Here is a tiny trained network, its code and every weight. The questions are about switching its units off for an input and a class, where a switched-off unit gives its printed mean instead of its output.

import numpy as np


def w(rows, s, z=0):
    codes = np.array(rows[::2]) - 128.0
    scale = np.full(codes.shape[1], s)
    scale[-1] = z or s
    return codes * scale


def f(y):
    return np.maximum(y, 0)


def log_softmax(a):
    a = a - a.max(-1, keepdims=True)
    return a - np.log(np.exp(a).sum(-1, keepdims=True))


def net(x, mask):
    res = np.array(x, float).reshape(1, 2) / 4 @ E
    y = f(res @ A[0][:, :-1].T + A[0][:, -1])
    res = res + np.where(mask, y, B[0][:, -1]) @ B[0][:, :-1]
    return log_softmax(res[-1] @ U[:, :-1].T + U[:, -1])


A, B = {}, {}
E = w([
[233,192,55,119,61,176,148,186,204],'x0',
[118,95,87,44,1,79,105,117,116],'x1',
],0.01)
A[0] = w([
[210,190,146,146,168,178,105,130,158,154],'N1',
[75,94,134,70,23,62,110,114,103,254],'N2',
[144,150,142,173,248,207,150,128,147,135],'N3',
[28,96,196,122,223,82,98,88,82,234],'N4',
[162,146,112,112,167,159,144,114,81,98],'N5',
[212,167,121,149,169,246,128,140,157,229],'N6',
[199,137,123,90,35,133,113,102,116,162],'N7',
],0.012,0.0035)
B[0] = w([
[217,87,131,93,153,167,148,164,162,176],'N1',
[163,88,89,122,69,6,149,103,137,213],'N2',
[120,160,165,172,196,173,86,217,196,206],'N3',
[94,123,155,200,156,101,133,90,16,254],'N4',
[108,97,115,127,168,111,148,156,186,141],'N5',
[230,208,110,149,80,191,182,151,130,196],'N6',
[58,161,184,114,64,126,77,150,165,180],'N7',
],0.019,0.021)
U = w([
[88,144,175,149,165,144,134,88,46,180],'0',
[122,94,130,101,135,144,136,159,145,22],'1',
[142,119,129,60,17,55,79,137,209,241],'2',
[240,188,119,82,118,255,197,171,173,217],'3',
[138,71,108,125,115,53,174,44,54,193],'4',
[168,157,185,167,176,176,135,185,124,3],'5',
[113,152,138,79,134,151,88,93,148,31],'6',
],0.008,0.0023)

Each question gives the input, the list of numbers given to net, and the class t.
The units are the neurons (one row each of A and B). Each row of codes is followed by its name. A weight is (code - 128) times the scale printed after its matrix; where a second scale follows, it is the last column's (A, B and U).
mask holds one flag per neuron, in row order. A switched-off neuron (its flag False) gives its mean, the last column of its row in B, instead of its output. The means were averaged over made-up inputs and are rounded, as every weight is.
A unit's drop is (log p(t) with every unit on - log p(t) with that unit switched off) / (log p(t) with every unit on - log p(t) with every unit switched off).
The circuit of an input: a set's keep is (log p(t) with only the set's units on - log p(t) with every unit switched off) / (log p(t) with every unit on - log p(t) with every unit switched off). Starting from all 7 units, units are removed one at a time, each time the one whose removal leaves the highest keep (on an exact tie, the one counted first), for as long as the keep stays at least 0.8.
circuit, biggest first: the units of the circuit, biggest drop first
unit that matters most: the unit with the biggest drop
k most important neurons: the k neurons with the biggest drops, biggest first
drop of u: that unit's drop, to one decimal
input [6,3], class 2: unit that matters most => N7
input [2,1], class 2: circuit, biggest first => N4; N3
input [-3,0], class 4: 2 most important neurons => N3; N7
input [-2,-2], class 0: circuit, biggest first => N6; N1
input [0,-4], class 3: 2 most important neurons => N4; N6
input [-4,-5], class 0: 3 most important neurons => N4; N6; N1
input [4,1], class 3: 2 most important neurons => N2; N4
input [0,-2], class 3: 2 most important neurons => N4; N7
input [-2,6], class 2: 2 most important neurons => N4; N7
input [0,-1], class 3: drop of N7 => 0.1
input [-3,4], class 4: drop of N4 => 0.0
input [-2,1], class 4: drop of N3 => 0.3
